Below are the code and all the weights of a small trained network. Each question names an input and a target symbol and asks about switching units off, where a switched-off unit gives its printed mean instead of its output.

import numpy as np


def w(rows, s, z=0):
    codes = np.array(rows[::2]) - 128.0
    scale = np.full(codes.shape[1], s)
    scale[-1] = z or s
    return codes * scale


def norm(h):
    return h / np.sqrt((h * h).mean(-1, keepdims=True) + 1e-5)


def f(y):
    return y / 2 * (1 + np.tanh(0.7978845608 * (y + 0.044715 * y**3)))


def softmax(a):
    e = np.exp(a - a.max(-1, keepdims=True))
    return e / e.sum(-1, keepdims=True)


def log_softmax(a):
    a = a - a.max(-1, keepdims=True)
    return a - np.log(np.exp(a).sum(-1, keepdims=True))


def net(x, mask):
    ids = ['αβγεηθλμτφ'.index(c) for c in x.split()]
    T = len(ids)
    res = E[ids] + P[:T]
    r = norm(res)
    for j in range(2):
        rows = slice(3 * j, 3 * j + 3)
        q, k, v = (r @ M[0][rows].T for M in (Q, K, V))
        z = softmax(np.where(np.tri(T) > 0, q @ k.T / 3**0.5, -1e9)) @ v
        o = O[0][rows]
        res = res + np.where(mask[j], z, o[:, -1]) @ o[:, :-1]
    y = f(norm(res) @ A[0][:, :-1].T + A[0][:, -1])
    res = res + np.where(mask[2:10], y, B[0][:, -1]) @ B[0][:, :-1]
    return log_softmax(norm(res)[-1] @ U[:, :-1].T + U[:, -1])


Q, K, V, O, A, B = {}, {}, {}, {}, {}, {}
E = w([
[110,113,79,88,158,157,110],'α',
[126,96,59,66,150,140,100],'β',
[167,138,52,55,162,146,144],'γ',
[123,167,67,94,160,143,103],'ε',
[101,214,98,96,161,155,124],'η',
[117,194,55,90,143,164,148],'θ',
[147,184,157,24,148,82,90],'λ',
[141,115,94,254,123,92,111],'μ',
[53,136,140,126,109,99,68],'τ',
[74,109,144,131,86,152,170],'φ',
],0.0037)
P = w([
[3,95,82,102,229,46,147],'0',
[75,141,91,142,154,63,152],'1',
[112,169,90,149,105,78,134],'2',
[164,170,77,143,78,132,85],'3',
[189,165,87,127,88,179,65],'4',
[216,150,109,134,95,251,60],'5',
],0.0027)
Q[0] = w([
[159,128,154,105,94,225,99],'H1',
[129,171,79,109,97,151,85],'H1',
[118,157,85,127,109,106,110],'H1',
[106,75,255,106,134,60,200],'H2',
[136,90,179,166,123,237,139],'H2',
[72,114,67,185,100,77,146],'H2',
],0.0087)
K[0] = w([
[198,168,101,121,41,196,79],'H1',
[128,114,129,161,14,133,139],'H1',
[110,104,116,157,85,97,159],'H1',
[143,64,78,87,253,131,169],'H2',
[235,121,16,112,60,235,66],'H2',
[67,54,158,169,95,202,216],'H2',
],0.0067)
V[0] = w([
[107,96,178,198,78,148,175],'H1',
[36,138,99,42,82,147,208],'H1',
[200,176,155,91,138,118,111],'H1',
[224,7,68,66,143,84,158],'H2',
[126,96,58,182,63,220,138],'H2',
[78,49,189,103,39,85,3],'H2',
],0.0041)
O[0] = w([
[158,75,149,128,57,87,180,4],'H1',
[122,83,126,89,71,253,65,235],'H1',
[142,164,97,213,147,142,121,3],'H1',
[194,169,99,99,50,40,20,12],'H2',
[99,91,76,55,86,95,167,128],'H2',
[29,194,201,172,73,80,128,129],'H2',
],0.005,0.0018)
A[0] = w([
[79,121,88,134,156,149,94,246],'N1',
[77,155,214,169,101,148,192,156],'N2',
[169,113,59,125,167,75,158,144],'N3',
[189,93,140,182,58,77,219,3],'N4',
[91,134,151,133,127,68,167,113],'N5',
[134,77,200,41,1,195,224,113],'N6',
[196,161,226,208,155,97,122,28],'N7',
[142,168,162,37,189,103,173,223],'N8',
],0.0068,0.0023)
B[0] = w([
[124,118,145,159,96,74,168,254],'N1',
[75,177,94,62,43,207,91,171],'N2',
[155,181,71,163,36,130,126,189],'N3',
[245,160,216,57,84,124,155,147],'N4',
[108,151,95,130,152,196,115,137],'N5',
[180,38,124,202,75,188,2,230],'N6',
[193,120,83,37,66,132,181,125],'N7',
[99,84,92,250,59,122,142,181],'N8',
],0.0059,0.0045)
U = w([
[141,75,179,116,226,163,254,72],'α',
[177,140,124,176,81,28,241,133],'β',
[51,109,69,191,139,134,67,254],'γ',
[159,94,59,26,187,194,211,15],'ε',
[161,37,208,139,66,183,89,59],'η',
[175,211,211,166,229,131,90,42],'θ',
[226,195,110,66,81,168,105,211],'λ',
[40,183,181,44,76,162,184,70],'μ',
[117,105,151,23,140,23,105,29],'τ',
[104,54,168,50,170,37,166,59],'φ',
],0.0083,0.0063)

Each question gives the input, a string of symbols that net reads in full, and the target symbol t.
The units are the heads (3 rows each of Q, K, V and O) and the neurons (one row each of A and B). Each row of codes is followed by its name. A weight is (code - 128) times the scale printed after its matrix; where a second scale follows, it is the last column's (O, A, B and U).
mask holds one flag per unit, heads first, then neurons. A switched-off unit (its flag False) gives its mean, the last column of its rows in O or B, instead of its output. The means were averaged over made-up inputs and are rounded, as every weight is.
A unit's drop is (log p(t) with every unit on - log p(t) with that unit switched off) / (log p(t) with every unit on - log p(t) with every unit switched off).
The circuit of an input: a set's keep is (log p(t) with only the set's units on - log p(t) with every unit switched off) / (log p(t) with every unit on - log p(t) with every unit switched off). Starting from all 10 units, units are removed one at a time, each time the one whose removal leaves the highest keep (on an exact tie, the one counted first), for as long as the keep stays at least 0.8.
units of the circuit, in order: the units of the circuit, biggest drop first
top k neurons: the k neurons with the biggest drops, biggest first
heads that matter: for each layer, one digit per head in row order, 1 if its drop is at least 0.15 and else 0, layers parted by /
drop when u is switched off: that unit's drop, to one decimal
input ε μ τ, target μ: units of the circuit, in order : N6
input μ λ λ μ μ η, target β: heads that matter : 10
input λ λ β, target θ: heads that matter : 01
input τ μ τ θ, target μ: top 2 neurons : N2, N6
input τ ε λ γ, target θ: heads that matter : 01
input μ μ λ μ ε ε, target β: heads that matter : 10
input ε γ μ μ η γ, target β: units of the circuit, in order : H1, N6, N2
input μ λ λ μ λ μ, target β: units of the circuit, in order : H1, N6
input η μ μ ε θ λ, target γ: units of the circuit, in order : N8, H1
input φ β θ, target η: units of the circuit, in order : H1, N6
input β μ μ τ ε, target μ: heads that matter : 01
input φ φ μ, target η: heads that matter : 10
input τ γ η, target μ: heads that matter : 01
input μ φ β θ μ τ, target μ: units of the circuit, in order : H1, H2, N6
input φ μ μ μ μ, target λ: units of the circuit, in order : H1, N4, N1
input ε φ τ, target η: units of the circuit, in order : H1
input φ ε μ γ λ, target γ: heads that matter : 00
input φ θ ε α, target ε: top 4 neurons : N6, N8, N3, N2
input τ θ β, target μ: units of the circuit, in order : H2, N6
input τ φ λ γ, target η: top 2 neurons : N3, N2
input λ μ λ, target β: top 3 neurons : N8, N7, N6
input μ φ μ, target λ: units of the circuit, in order : H1, N4
input μ τ μ, target μ: units of the circuit, in order : H2, N6, N2
input λ μ β μ θ, target β: units of the circuit, in order : H1, N6
input γ τ α, target μ: top neuron : N2
input λ μ μ γ θ, target β: units of the circuit, in order : H1, N6, N2
input γ μ ε φ γ, target η: top neuron : N6
input α λ λ θ λ β, target θ: drop when N5 is switched off : 0.0
input ε φ λ λ μ α, target β: drop when N1 is switched off : 0.1
